Below is a small trained network, with its code and all its weights. Each question gives an input and a class and asks what happens when units are switched off, that is, made to give their printed mean instead of their output.

import numpy as np


def w(rows, s, z=0):
    codes = np.array(rows[::2]) - 128.0
    scale = np.full(codes.shape[1], s)
    scale[-1] = z or s
    return codes * scale


def f(y):
    return np.maximum(y, 0)


def log_softmax(a):
    a = a - a.max(-1, keepdims=True)
    return a - np.log(np.exp(a).sum(-1, keepdims=True))


def net(x, mask):
    res = np.array(x, float).reshape(1, 6) / 4 @ E
    y = f(res @ A[0][:, :-1].T + A[0][:, -1])
    res = res + np.where(mask, y, B[0][:, -1]) @ B[0][:, :-1]
    return log_softmax(res[-1] @ U[:, :-1].T + U[:, -1])


A, B = {}, {}
E = w([
[125,135,129,130],'x0',
[125,129,130,127],'x1',
[135,120,131,123],'x2',
[121,62,59,243],'x3',
[114,107,243,191],'x4',
[2,50,136,76],'x5',
],0.009)
A[0] = w([
[121,186,207,50,67],'n1',
[155,59,172,171,121],'n2',
[168,202,85,161,77],'n3',
[80,180,201,182,73],'n4',
[162,137,161,34,57],'n5',
[54,94,137,98,107],'n6',
[153,92,252,135,68],'n7',
[65,25,135,78,78],'n8',
[132,48,98,204,69],'n9',
[195,127,174,162,107],'n10',
[170,133,47,74,80],'n11',
[173,184,121,157,68],'n12',
[111,150,179,163,253],'n13',
[138,145,1,57,63],'n14',
[139,147,195,61,153],'n15',
],0.013,0.017)
B[0] = w([
[135,144,90,228,174],'n1',
[56,123,87,89,157],'n2',
[140,174,170,115,156],'n3',
[49,136,146,115,146],'n4',
[95,153,97,206,152],'n5',
[212,202,170,121,174],'n6',
[20,139,153,109,160],'n7',
[179,245,168,134,181],'n8',
[121,162,86,216,159],'n9',
[114,211,176,103,159],'n10',
[57,125,152,118,157],'n11',
[160,170,184,141,145],'n12',
[148,93,95,63,248],'n13',
[29,104,164,114,174],'n14',
[141,97,47,161,197],'n15',
],0.011,0.017)
U = w([
[99,143,84,202,56],'0',
[28,135,172,86,23],'1',
[157,187,210,113,50],'2',
[123,119,117,82,250],'3',
[124,121,117,84,234],'4',
[126,121,122,88,233],'5',
[205,6,160,79,42],'6',
],0.015,0.012)

Each question gives the input, the list of numbers given to net, and the class t.
The units are the neurons (one row each of A and B). Each row of codes is followed by its name. A weight is (code - 128) times the scale printed after its matrix; where a second scale follows, it is the last column's (A, B and U).
mask holds one flag per neuron, in row order. A switched-off neuron (its flag False) gives its mean, the last column of its row in B, instead of its output. The means were averaged over made-up inputs and are rounded, as every weight is.
A unit's drop is (log p(t) with every unit on - log p(t) with that unit switched off) / (log p(t) with every unit on - log p(t) with every unit switched off).
The circuit of an input: a set's keep is (log p(t) with only the set's units on - log p(t) with every unit switched off) / (log p(t) with every unit on - log p(t) with every unit switched off). Starting from the 12 units with the biggest drops (on a tie, the unit counted first), units are removed one at a time, each time the one whose removal leaves the highest keep (on an exact tie, the one counted first), for as long as the keep stays at least 0.8.
units of the circuit, in order: the units of the circuit, biggest drop first
unit that matters most: the unit with the biggest drop
top k neurons: the k neurons with the biggest drops, biggest first
drop when u is switched off: that unit's drop, to one decimal
input [5,4,4,-4,-6,2], class 1: top 3 neurons -> n14; n11; n13
input [-4,-3,0,2,6,-6], class 1: unit that matters most -> n2
input [1,-4,-7,-8,-4,-6], class 0: units of the circuit, in order -> n1; n5
input [2,-5,-6,-2,-8,-6], class 1: top 2 neurons -> n14; n11
input [4,4,1,-8,-7,-8], class 0: units of the circuit, in order -> n5; n1
input [4,2,-2,5,4,8], class 2: top 3 neurons -> n8; n6; n15
input [-4,-3,4,-6,4,3], class 0: units of the circuit, in order -> n1; n15
input [-1,1,-5,-7,-4,-4], class 0: units of the circuit, in order -> n1; n5
input [-2,-3,-6,4,-8,-2], class 1: units of the circuit, in order -> n14; n11
input [8,5,-3,7,2,8], class 2: top 2 neurons -> n8; n6
input [7,3,5,6,1,-7], class 2: top 4 neurons -> n10; n15; n3; n12
input [-1,-4,0,-7,2,0], class 0: units of the circuit, in order -> n1; n15
input [-4,2,-6,2,3,7], class 2: top 3 neurons -> n8; n6; n15
input [5,2,-1,-4,6,0], class 1: units of the circuit, in order -> n7
input [-5,7,-1,-1,-4,-7], class 2: top 3 neurons -> n3; n12; n15
input [2,6,-2,-8,8,-2], class 0: top 2 neurons -> n1; n15
input [1,-7,0,5,4,-1], class 4: top 2 neurons -> n1; n13
input [4,-6,0,-4,0,6], class 2: top 3 neurons -> n8; n6; n2
input [-1,-2,-6,-4,-8,2], class 1: drop when n14 is switched off -> 0.5
input [0,-7,-7,3,3,-4], class 3: drop when n6 is switched off -> 0.1
input [-6,3,0,-4,2,7], class 2: units of the circuit, in order -> n8
input [0,-8,0,2,3,8], class 2: drop when n8 is switched off -> 0.4
